0.15,-0.29,0.26,-0.07,-0.03,0.23,-0.15,-0.11,0.02,0.22,-0.29,0.11
0.06,0.10,-0.27,0.16,-0.19,-0.01,-0.30,0.15,-0.16,-0.16,-0.21,0.02
-0.02,0.26,0.11,-0.01,0.08,0.05,0.20,0.07,0.08,-0.02,0.17,0.25
0.16,0.13,-0.08,-0.03,0.07,-0.08,0.22,0.15,0.19,-0.18,0.14,0.10
0.18,-0.14,-0.28,-0.29,0.07,0.20,0.08,0.03,-0.21,0.11,-0.28,0.23
-0.28,-0.07,0.07,0.26,-0.05,0.23,0.18,0.12,0.23,0.17,-0.29,-0.20
0.01,0.24,0.18,0.22,0.23,0.13,-0.13,-0.29,-0.02,-0.27,-0.07,-0.25
0.19,-0.21,-0.02,-0.24,0.14,-0.10,0.19,0.26,-0.18,-0.03,-0.23,-0.10
0.16,0.07,0.09,0.13,-0.27,-0.21,-0.12,-0.23,-0.01,-0.23,-0.15,0.13
-0.17,-0.17,-0.04,-0.06,-0.10,-0.04,-0.20,-0.29,-0.22,0.11,-0.29,-0.16
0.11,-0.08,-0.10,-0.29,-0.06,0.16,0.00,0.03,-0.08,-0.15,-0.13,0.24
0.20,-0.08,-0.04,0.11,-0.26,-0.28,0.23,-0.14,-0.11,0.00,-0.19,0.14
0.13,0.09,-0.08,0.07,0.02,0.09,0.17,0.03,-0.08,-0.15,-0.24,-0.20
0.15,-0.01,-0.10,0.16,0.12,0.11,-0.30,-0.06,-0.16,0.01,-0.16,-0.24
-0.12,0.23,0.09,0.09,0.20,0.09,0.09,-0.08,-0.24,-0.12,0.06,0.04
-0.31,0.19,-0.29,0.15,-0.09,-0.05,0.12,-0.31,-0.25,-0.10,-0.10,0.20
Rows and columns are numbered from 1.
Read off the entry in row 1 and column 2.
-0.29
Read off the entry at row 3, column 3.
0.11
The entry at row 2, column 1 is 0.06
The top-right entry is 0.11
The top-left entry is 0.15
The bottom-right entry -> 0.20
The entry at row 3, column 1 -> -0.02
The entry in the bottom-left corner is -0.31
Read off the entry at row 1, column 3.
0.26
The entry in row 2 and column 2 is 0.10

arr =
[[-31  10 -60  26 -24 -41  19 -82]
 [ 69  22  60 -18  39  47 -47  15]
 [-26  14 -52  34  -3 -23  18 -89]
 [ 41 -30   3  30 -39  -8  70  35]
 [-62 -22 -45  26 -35 -41  54 -12]
 [ 18   2  82  11  41  47  14   2]
 [ 49   7  49  16  23  34   7 -32]
 [-58  31   2 -14  40   4 -45 -36]
 [-68  -3   3  38   8 -12  52 -51]]
What is the bottom-left entry?
A: -68
What is the entry just right of -26?
A: 14
What is the top-left entry?
A: -31
What is the bottom-right entry?
A: -51
The first entry of the smallest entry's row -> -26
The entry directly above the largest entry: -45
What is the fourth entry in reading order?
A: 26
The 2nd smallest entry is -82
What is the largest entry in the last column?
A: 35
The entry directly below the largest entry: 49
The third entry in reading order: -60
The entry directly above 30: 34
What is the entry directly above the smallest entry?
A: 15
The bottom entry of the column that holds the largest entry -> 3
The entry directly below -32 is -36
The entry just left of -82: 19
The second entry in reading order is 10
What is the last entry of the largest entry's row?
A: 2
The smallest entry is -89
The largest entry -> 82
What is the fourth-last entry, reading row by row?
A: 8
The entry directly above -62: 41
The fifth entry from the end, reading row by row -> 38
What is the entry just right of -18?
A: 39
The entry directly below 16 -> -14
What is the entry directly above -23?
A: 47
What is the second entry on the diagonal from the top-right corner?
A: -47
The 2nd entry on the main diagonal -> 22
What is the third entry on the diagonal from the top-right corner?
A: -23
The largest entry in the first column: 69

19	22	22	25	31	43	37	33	21	11	-4	-12	-12	-1	2	6
44	22	7	-4	-6	1	12	12	15	19	20	23	23	23	33	44
-4	-5	-1	7	13	15	18	19	22	23	25	33	40	39	33	16
13	15	19	23	19	22	30	40	39	30	20	8	-4	-15	-11	-2
57	66	47	22	10	-5	-12	-2	6	16	13	16	19	21	23	20
22	22	24	34	46	39	31	20	7	-12	-13	-12	-3	6	5	4
22	7	-4	-6	1	11	16	13	17	21	23	23	25	31	40	40
7	-4	-5	-1	10	14	16	15	20	23	23	25	33	42	38	31
15	19	22	23	21	30	41	38	31	21	8	-3	-12	-14	-3	4
65	44	22	7	-4	-8	-1	7	14	17	16	19	23	21	25	31
12	13	15	19	19	21	23	33	43	36	33	20	8	-1	-12	-13
-1	8	12	13	15	18	22	23	23	30	40	38	33	19	8	-2
-5	0	7	12	13	16	20	23	22	24	33	40	38	32	20	8
7	12	13	15	17	21	22	25	30	39	38	33	20	11	-4	-14
What is the entry in the bottom-left corner?
Answer: 7
The top entry of the column that holds the largest entry -> 22
The bottom entry of the column that holds the largest entry -> 12
The last entry, reading row by row -> -14
The 3rd largest entry is 57
The entry directly below the smallest entry: 21
What is the largest entry in the first column?
Answer: 65
The first entry in the row that holds the smallest entry is 13
The entry in the top-right corner -> 6
The 4th entry in reading order is 25
The first entry in reading order -> 19
The last entry in the row that holds the largest entry is 20
What is the entry just left of the smallest entry?
Answer: -4
The entry directly above the largest entry -> 15
What is the last entry of the smallest entry's row?
Answer: -2
The minimum: -15
The second-last entry, reading row by row: -4
What is the smallest entry in the first column?
Answer: -5
The 5th entry, reading row by row is 31
The entry directly above the smallest entry is 39
What is the entry just right of 36?
Answer: 33
What is the 5th-last entry, reading row by row?
Answer: 33
The maximum: 66

Read these off the matrix that follows. Rows and columns are numbered from 1.
1) Which number is the bottom-right entry?
2) Which number is the top-right entry?
3) Which number is the entry at row 1, column 1?
4) Which number is the entry in row 1 and column 3?
[[4 6 3 3 7 3 8 7 4 2 3 7 2]
 [4 6 4 3 7 3 7 6 5 3 3 6 3]
 [4 3 7 6 2 7 2 3 4 6 7 2 7]
 [4 6 3 3 7 3 7 7 5 3 3 7 2]
 [4 6 3 3 7 3 8 7 5 3 3 7 2]
 [5 6 3 3 7 3 7 6 5 3 2 7 2]
 [4 3 7 6 2 7 2 3 4 6 7 2 7]
 [4 3 7 6 2 7 2 3 4 6 6 3 7]
 [4 6 3 3 7 3 7 6 4 2 3 7 2]
 [4 3 7 6 2 7 2 3 4 6 7 2 7]
 [5 3 6 5 3 6 3 4 5 6 6 3 7]
 [5 3 6 5 3 6 4 4 4 5 5 4 6]
 [4 3 7 6 2 7 2 3 4 7 7 2 7]
 [5 6 3 3 7 3 7 6 4 3 3 7 2]
 [4 6 3 3 7 3 8 7 4 2 3 7 2]
 [4 5 4 4 6 4 6 6 4 3 3 7 3]]
1) 3
2) 2
3) 4
4) 3
